Moves between items:
g: fr->rn, fq->hs, nh->qj, lb->jp, gm->fc, hj->pb, hf->rd, gr->jr, cg->ds, zn->nb, nf->sz, nr->rt, jq->cj, zg->rm, mh->gm, rq->qh, bd->fp, pf->cz, dn->sl, jb->fr, sg->ls, pr->zl, cj->hf, rd->bp, rp->gh, cf->ns, nc->rh, gs->lg, dp->dj, sf->bf, sz->qr, dt->nr, sc->zg, zl->pg, tg->jt, zz->lf, dj->sc, pj->mg, jp->pf, nt->lh, dd->gb, fh->zr, sr->jh, ls->nq, rr->nh, ds->fm, lq->nt, jr->gs, lf->mb, jt->cl, fc->cq, bf->hm, jh->qb, rn->mn, pg->dn, dc->ct, qr->rr, lh->nf, hp->nl, cl->hj, dl->pj, mm->pp, nl->ph, rt->dd, mz->tc, lg->jf, dg->ll, mn->zz, bc->dp, jd->bc, hs->mf, qh->sr, rh->pr, nq->qt, bp->dg, gb->zn, hl->gr, ns->bd, zr->dl, ql->mz, pb->ql, hm->zq, ct->rq, qb->hp, mg->gj, zq->qc, mb->rp, mf->jq, jf->zb, zh->cg, sl->sb, pp->fh, jm->hl, gh->lq, nb->fq, ph->jb, ft->mm, qt->cf, cz->jd, qc->lb, fp->dt, cq->sg, qj->sf, cd->zh, sb->ft, rm->jm, zb->mh, tc->nc, fm->tg, ll->cd, gj->dc
a: fr->lf, fq->cj, nh->hm, lb->jd, gm->ls, hj->tc, hf->ll, gr->jf, cg->jt, zn->mf, nf->nh, nr->zn, jq->bp, zg->gr, mh->sg, rq->qb, bd->rt, pf->dp, dn->mm, jb->zz, sg->cf, pr->sl, cj->dg, rd->cd, rp->lh, cf->dt, nc->pg, gs->mh, dp->rm, sf->qc, sz->qj, dt->gb, sc->hl, zl->sb, tg->pb, zz->gh, dj->jm, pj->ct, jp->bc, nt->qr, dd->fq, fh->mg, sr->nl, ls->ns, rr->bf, ds->cl, lq->sz, jr->zb, lf->lq, jt->ql, fc->nq, bf->lb, jh->ph, rn->mb, pg->ft, dc->sr, qr->sf, lh->rr, hp->fr, cl->mz, dl->dc, mm->dl, nl->rn, rt->nb, mz->pr, lg->gm, dg->cg, mn->rp, bc->zg, jd->sc, hs->hf, qh->hp, rh->dn, nq->bd, bp->zh, gb->hs, hl->lg, ns->nr, zr->gj, ql->rh, pb->nc, hm->jp, ct->jh, qb->jb, mg->rq, zq->pf, mb->nt, mf->rd, jf->fc, zh->tg, sl->pp, pp->pj, jm->gs, gh->nf, nb->jq, ph->mn, ft->zr, qt->fp, cz->dj, qc->cz, fp->dd, cq->qt, qj->zq, cd->fm, sb->fh, rm->jr, zb->cq, tc->zl, fm->hj, ll->ds, gj->qh
o: fr->rq, fq->bd, nh->rp, lb->qr, gm->jm, hj->ll, hf->dd, gr->jd, cg->jq, zn->cf, nf->mn, nr->sg, jq->nr, zg->lb, mh->rm, rq->pp, bd->gm, pf->nh, dn->pb, jb->ct, sg->jr, pr->jt, cj->rt, rd->gb, rp->nl, cf->zb, nc->fm, gs->dp, dp->hm, sf->lq, sz->zz, dt->cq, sc->qc, zl->cl, tg->rd, zz->jh, dj->zq, pj->dn, jp->rr, nt->fr, dd->nq, fh->pr, sr->zr, ls->gs, rr->mb, ds->cj, lq->jb, jr->bc, lf->qb, jt->bp, fc->hl, bf->nt, jh->dl, rn->qh, pg->hj, dc->ft, qr->lf, lh->rn, hp->mg, cl->dg, dl->pg, mm->nc, nl->gj, rt->ls, mz->cg, lg->dj, dg->nb, mn->sr, bc->bf, jd->sf, hs->fp, qh->fh, rh->tg, nq->lg, bp->zn, gb->qt, hl->cz, ns->mh, zr->zl, ql->zh, pb->cd, hm->lh, ct->mm, qb->pj, mg->sl, zq->nf, mb->hp, mf->dt, jf->sc, zh->mf, sl->ql, pp->rh, jm->pf, gh->ph, nb->ns, ph->dc, ft->tc, qt->jf, cz->qj, qc->sz, fp->fc, cq->gr, qj->gh, cd->hs, sb->mz, rm->jp, zb->zg, tc->ds, fm->hf, ll->fq, gj->sb
d: fr->nt, fq->ll, nh->pf, lb->zg, gm->bd, hj->pg, hf->fm, gr->cq, cg->mz, zn->bp, nf->zq, nr->jq, jq->cg, zg->zb, mh->ns, rq->fr, bd->fq, pf->jm, dn->pj, jb->lq, sg->nr, pr->fh, cj->ds, rd->tg, rp->nh, cf->zn, nc->mm, gs->ls, dp->gs, sf->jd, sz->qc, dt->mf, sc->jf, zl->zr, tg->rh, zz->sz, dj->lg, pj->qb, jp->rm, nt->bf, dd->hf, fh->qh, sr->mn, ls->rt, rr->jp, ds->tc, lq->sf, jr->sg, lf->qr, jt->pr, fc->fp, bf->bc, jh->zz, rn->lh, pg->dl, dc->ph, qr->lb, lh->hm, hp->mb, cl->zl, dl->jh, mm->ct, nl->rp, rt->cj, mz->sb, lg->nq, dg->cl, mn->nf, bc->jr, jd->gr, hs->cd, qh->rn, rh->pp, nq->dd, bp->jt, gb->rd, hl->fc, ns->nb, zr->sr, ql->sl, pb->dn, hm->dp, ct->jb, qb->lf, mg->hp, zq->dj, mb->rr, mf->zh, jf->qt, zh->ql, sl->mg, pp->rq, jm->gm, gh->qj, nb->dg, ph->gh, ft->dc, qt->gb, cz->hl, qc->sc, fp->hs, cq->dt, qj->cz, cd->pb, sb->gj, rm->mh, zb->cf, tc->ft, fm->nc, ll->hj, gj->nl
n: fr->ph, fq->zn, nh->qr, lb->zq, gm->zb, hj->jt, hf->jq, gr->jm, cg->cd, zn->dd, nf->nt, nr->fp, jq->hs, zg->dj, mh->jf, rq->dc, bd->cf, pf->lb, dn->zl, jb->nl, sg->fc, pr->nc, cj->mf, rd->cj, rp->lf, cf->nq, nc->mz, gs->gr, dp->jd, sf->nh, sz->lh, dt->bd, sc->dp, zl->rh, tg->ds, zz->rn, dj->bc, pj->zr, jp->qc, nt->gh, dd->nr, fh->mm, sr->rq, ls->cq, rr->sz, ds->zh, lq->rp, jr->hl, lf->mn, jt->fm, fc->mh, bf->qj, jh->qh, rn->jb, pg->pr, dc->mg, qr->nf, lh->lq, hp->jh, cl->tg, dl->fh, mm->sb, nl->qb, rt->dt, mz->pb, lg->jr, dg->rd, mn->fr, bc->cz, jd->pf, hs->nb, qh->ct, rh->tc, nq->sg, bp->hf, gb->rt, hl->rm, ns->qt, zr->pp, ql->hj, pb->cl, hm->sf, ct->gj, qb->sr, mg->dl, zq->bf, mb->zz, mf->fq, jf->gs, zh->ll, sl->pg, pp->ft, jm->zg, gh->mb, nb->gb, ph->hp, ft->sl, qt->ls, cz->jp, qc->hm, fp->ns, cq->gm, qj->rr, cd->dg, sb->dn, rm->sc, zb->lg, tc->ql, fm->cg, ll->bp, gj->pj

The rows follow the links: the fewer symbols apart two items are, the more alike their rows tend to be.

Each row is also shifted at random along 7 hidden directions that mean nothing.

Some items, each with a row of numbers:
mf:  -43     4    -6     6    -5     3   -19    18     2    14   -14    12    12    17    -2    -4    -7    13    10    16     1    31    -6    10    -4    -3   -12   -13   -24   -12     4     8     7    22    31   -13    -3    18   -12     9    -8    -2    -8     6   -11    11    -2    18   -14
nf:  -75    17   -19   -47    42   -31    23    -9    11   -15    35    15     1   -44    32     7    77   -26    12   -64    13   -17    -6    21    17   -14    11    -9     8    88    -6     0   -57   -45     8    19    -6   -32   -12   -29    -1   -29    -9    -1     8   -40     7   -28    21
nc:  -24   -15   -45    84    23   -80   -28    64   102   -19     9    44    14   -43    48     5    66   -28     9   -44   -25    46     8   -14    -5   -27   -31   -61   -30    40     9    32    32    17    48   -27    -6     7   -16    30   -36    -2    18   -66   -13    28    33    -3    28
zh:  -86   -32    32  -125    35     8   -20    74    24    21   -30    53    17   -40   -53    25    -3    17    -8   125    20    -6   -23    -3   -43    11    32    28    16   -94    -5    -8    21   -25    76   -11   -37    35     4     3    10    28   -13    -3     3   -43   -34     8   -38
lb:  -21    17    24    27   -12    -8    22    51    16    63    24    53   -14    50    22   -21     5    -8    -9    -3   -18   -14    18   -18    22    11    -8    32    15    29    18    -2     5    -3    78    14    11    -3    14     6   -22    -9     0    16     8    34     9   -19     3
sg:   25    25    23    -1   -17     8    -1    -7   -14    -8   -12   -11    -1    17    23     3   -11    24    12    14    17     9    -2    19     7    16    -3    20   -26     4     0     4   -34    14   -13    -1   -25     3   -22   -14     7   -18    -4    14    -6    -2    -5    16   -21
bf:  -24    20     9   -21    -5    21    24    26   -28    82    27    47    -8    63    -6   -24     3   -10    -7   -11   -12   -19     7    -2    26     4    -1    19    21    36    13    -8   -11   -13    87    19    18    -8    17    -7   -16    -8   -14    47     8    19     4   -23     8
hm:   42     8    26   -12    17   -23    14    35    35    14    16    37   -18   -20    -9   -13    13   -14    -3     9    -4   -28    -8   -12    14     1    15    30    23     2    14   -20    20   -21    43    13    30   -15     3     4   -11    -7    -9   -12    16   -14   -13    -8     3
jb:   29   -35    33    -9   -18    27    24   -21   -22     4    -2   -26   -17     5   -33     5   -49    -4   -30    30    -6   -51    15   -36   -25    17    19    47    58   -55   -12   -20    29   -23   -51    13    14     1    51     7    20    33    20     0    17     3   -14   -20    -9
cg:   17   -21    12   -54   -11    45   -17   -22   -40   -18   -37   -35    12     0   -37    22   -49    31    -9    79    17     2    -7     5   -29    17    15     6    -6   -85   -14     0     3    10   -42   -12   -40    26     1    -6    28    27     2    13    -6   -15   -15    19   -23
sr:   93   -11   -12    13   -25    25    11   -23   -33     6     5   -23     2    33    27    18    -7     0   -20    -6    -9    -9    28    -9    -3    14    -6   -17     0     9   -13    19   -26     0   -34    -2   -50     1    15   -14    12    18    28    15    -5    28    29   -25    22
pr:   54   -41    17    17    -9   -20   -11    18    40   -49   -24   -19     4   -40    22    39    -7     8   -17    48     4    -3    16   -24   -43    16     3     7     0   -55   -17    17    12    -1   -57   -20   -56    22    12     9    17    30    39   -47    -4     5     6    -2   -11
gr:  -97    35    10   -62    31    -2     4    30    14    -6     7    33    -1   -24     8     5    27    16     9    66    13     1    -7    21    31    20    21    13   -22   -13    17    -7   -23    -1    41    18   -45    -4   -41   -24     5   -23   -18     2     2   -37    -2     6     8
rr:   32    16    -3    -2    13     1    14   -13     5   -23    16    -7   -15   -20    -1    -3     6    -4    -7    17    -7   -19     4    -3    30    11    16     0     2   -10    13   -12     7    -2   -20    18    -7   -19   -13   -11     6    -5     0   -12     9   -15     7    -7    32
jh:  -17   -12   -23    13    14   -35    10     9    31   -18    21     8     4   -27    48    19    54   -23    -5   -43    -6    -4    18    -7    -4    -5    -6   -22     3    52   -10    20   -27   -23   -10     0   -32   -11     5    -8    -3    -1    23   -24    -1     3    27   -30    26
cf:   72    21    22    19    -3   -23   -18    51    48   -22   -16    24    -1   -11    35    10     7    24     8    65     6    25     1     6    12    21    -3     5   -49   -31    16    14     0    29    25   -13   -55    14   -42    -1    -6   -10     5   -26   -10     3     7    23    -5
zz: -147   -17    -2   117   -27    -9    28    -3    28   -12    21   -20   -23    21    27    -7   -31   -10   -31     6   -44   -18    57   -57    13    25   -12    19    32   -29    13    -1    55    25   -60    21     0    -2    37    24    -3    17    44   -40     9    55    33   -26    35
ns:  -13     8    41   -18   -17   -11     1    26     1    13   -13    15     7    17    41    14     7    19    11     2    27     4    -2    14   -20    12    -7    41   -12    26   -13    12   -54   -10    16    -7   -32    13    -3   -12     2   -15     3    16    -7     1   -10     4   -47
dc:  -68   -41    14   -23    17   -40    13    43    42    17    13    35     5   -30    19    20    41   -29   -13   -30     3   -26     8   -24   -42   -10     3    22    45    33   -20     7   -10   -53    28    -2    -2     4    42     7    -5    14    19   -19     8    -3    -2   -36   -15
mh:   28    17    20    39   -30    39     2   -57   -46    -1   -13   -45   -21    34   -59   -39   -80    14     7    -5    -3    -7   -16    -1    15    -2     1    29    13   -41    13   -36    46    30   -48    10    87    -7     6    17     4    -6   -23    20     8     5   -31    34   -20
zl:   14    -9   -54    11    31   -17   -33    46    49    -3     0    37    15   -27   -15     2    29   -10    -3    40   -27    38    -2    -4    12   -13    -6   -73   -32   -33    20    16    52    28    61   -18   -22    12   -27    18   -19    16    -1   -34   -11     7    25     6    46
mm:   24   -29    -5   -23    13   -26    -6    37    36    -8    -2    21    14   -30    29    32    38   -10   -10     8     4     0     9    -8   -30     0     0   -14     1     7   -15    23   -18   -23    14   -15   -52    11     8    -3     2    18    23   -23    -5    -1    15   -21     2
hj:  -82   -42    22   -41    -5     7    -5    21    -4    20   -20     7    13    -1   -18    18   -17     3   -10    23    12    -8    -1   -13   -54     0     4    27    29   -31   -22     4     0   -23     8   -11    -5    27    37    10     9    24     8     6     0    -1   -19    -6   -42
rq:  -49    -2   -52   -22    19    22     0     2   -22    38    21    21    11    22   -20    -7    19   -16   -10    -5   -23     8     8     1    20   -11    -1   -54     2    11     8     7    11     1    50     6    -6    -3     2    -3    -9    11    -6    20    -2     9    25   -21    46
rh:  103    -6   -62    42   -20    49   -25   -93   -61   -40   -18   -82     9    17   -39    -5   -47     8    -1   -20   -15    30    -1    12    10   -13   -12   -74   -27   -33    -3     5    27    47   -93   -14    14    -1   -13     5    14    18     0     7   -13    15    16    23    34
hp:  128   -16   -18    23     9   -13     0   -20    13   -15    10   -13    -9   -27   -21    -8     6   -26    -5   -43   -13   -16    -7   -13    -1   -20     2   -20    20    10    -1    -9    32   -12   -22    -3    45   -18    13    12    -5    10     2   -20     9    -4    -1    -7    23
jr:  -55    21    24    32     7   -35     6    27    47   -19     6    17   -15   -23    20   -10    11     2    10     9     0    -1    -1    -5    18     7     2    29    -6     2    16   -10    13     8     7     9    13    -7   -16     7    -9   -21    -4   -29     6    -6    -6    11    -6
jm:   47    21    11    40    15   -18    -4    -3    35   -23     2     0   -26   -31   -48   -38   -24    -5    11     8   -12    -7   -25    -8    30   -11     9    13     5   -35    30   -38    73    20     0    10    87   -19   -17    24   -14   -14   -27   -31    14   -16   -26    32     8
qb:  -51   -36    25   -97    31   -23    24     6     6     6    12    15     5   -53     0    26    48   -28    -5   -44    29   -50   -13    -2   -49   -14    24    39    61    48   -35    -8   -48   -86     2     7     8   -11    43   -17    13     6     4     4    16   -48   -26   -38   -31
lf:  -48    -7    -8    24    -5    13    24   -44   -18   -21    16   -36   -14    -3    -5    -1   -16    -9   -16   -14   -13   -27    20   -18    10     8     7     6    30    -6    -2   -12    11    -5   -65    20    10   -15    20    -2    13     7    14    -7    10     3    10   -18    25
hf:  -65    -7     0   -54    17   -18   -12    -2    -9    14    -9    11    21   -18    -6     1    32    -9    28   -69    32    14   -34    31   -35   -35    -6     1     6    61   -23     2   -42   -34    28   -15    39     3     5    -2    -5   -17   -25    20    -5   -30   -29     9   -47
gs: -133    38   -16    36    30   -42    -1    -1    54   -72    12    -4    -8   -60    38    -1    39     6    20     9     1    21     2    14    44     6     3   -12   -38    10    22    -3    -1    24   -32    15   -18   -18   -54    -8    -2   -37    -4   -49    -1   -26    12    17    28

From each start, follow one symbol. Which item do you reach?
Answers are names.
---
  61    43    -3   -28    21     8   -10    38    10    25     7    45    -5     8   -19   -22     9    10    10    53    -6    13   -17    18    49     5    10   -12   -33   -17    32   -11    16    22    85     7    -3    -6   -44    -6   -15   -18   -30    12     1   -13    -1    18    23
n -> rm
---
  61    23    -8   -24    -3    37   -24   -16   -34     2   -22   -11     6    16   -42   -13   -34    25    12    46     6    25   -24    25    18    -1     4   -19   -34   -45    13    -9    15    35    14    -7     7     8   -33    -1     3    -4   -29    23    -8   -11   -13    37    -4
g -> rt
---
  15    19   -12     4    14   -16    17    -4     7     3    29    12    -7    -5    25    -6    38   -18     3   -42    -4   -11     5     5    27    -5     1    -8     2    57     6     0   -22   -15    13    14     2   -24    -8   -13    -7   -18    -1     1     6    -5    13   -19    27
n -> nf
---
  37   -23   -26    40   -16     9   -11   -12    -3   -11    -7   -22     7    11     5    11   -14    -1   -13     1   -17    14    18   -13   -13     1   -12   -34    -8   -20    -5    17    18    19   -32   -13   -22    12     9    10     3    23    22   -11   -10    29    22    -4    18
a -> pp
---
 119    32    -7  -121    25    53    13   -59   -76    -8     7   -24    -2   -12   -40     2     7     9     6    18    26   -28   -28    42    31     3    36    -8    -5     5    -3   -21   -52   -26   -14    20   -15   -28   -28   -48    27   -11   -33    51     8   -62   -16     0    18
a -> qc
---
 -79   -42     8    28   -13   -16    16    20    13    38    10    15     1    18     8     2     1   -27   -18   -51   -13   -21    20   -34   -39   -10   -13    20    52    28   -18     6    12   -30    12    -3    29     7    61    21    -9    21    23    -3     7    32     3   -34   -16
n -> dl
---
  39   -14   -29   -38    26   -20   -24   -15     1   -11    -9    -3    23   -39   -15     5    38   -16    23   -68    20    21   -35    29   -28   -42    -5   -40    -8    48   -19     7   -21   -23     9   -23    33    -3    -6     1    -5    -6   -19     1    -6   -29   -16    10   -17
o -> dg
---
 -83    -9    15    15     0   -19   -14    25    26     7   -15    15     3    -7   -15   -10   -11     2    11    -2     4    15   -13    -4   -20   -11    -7    16     4   -12     1    -5    26     6    22   -10    39    14     6    23   -11    -3   -10   -12    -2     2   -21    19   -34
a -> cj
---
 -76   -18   -40     7     7    19    -1   -40   -14   -39     0   -39     5   -20   -11    15    -9    -1   -15    19   -14     2    19   -10     2     6     6   -38     2   -37    -4     4    17    12   -66     5   -29     0     2    -3    17    20    17   -17    -2    -1    21    -9    38
g -> pj
---
  31    14    15   -96    12    11   -12   -12   -36     2   -19     1    19   -11    -5    13    18    17    25    -8    45     8   -38    46   -18    -9    10     9   -18    29   -19     0   -67   -24    17   -10   -13     3   -21   -27    12   -19   -28    38    -6   -47   -29    17   -43
g -> dd
---
 -37    17   -13    -7    38   -40    13    33    39    28    37    55    -8   -22    -1   -24    55   -34    10   -53   -10   -11   -13     1    27   -25     3    -6    17    66    16   -12     8   -27    77    16    52   -26    -3     3   -27   -22   -22    -7    13   -15    -2   -18    22
n -> qr
---
 -43     4    34   -17   -10    -7    -3    33     3    31   -12    27     6    20     9    -3    -3    11    11     3    16     8   -10     8   -18     1    -6    35    -1    12    -4     2   -20    -7    44    -7     6    14     4     3    -7   -11    -9    17    -3     3   -19     9   -45
n -> ns
---
  24    14    29   -33    -5    24    23    -8   -28    23     9     2   -16    19   -15   -10   -18     3    -7    19     4   -34    -1    -2    15    14    17    40    23    -7     3   -20    -9   -16     6    19    10   -11    10   -12     8    -4    -9    26    13   -10   -13    -9    -4
g -> lb
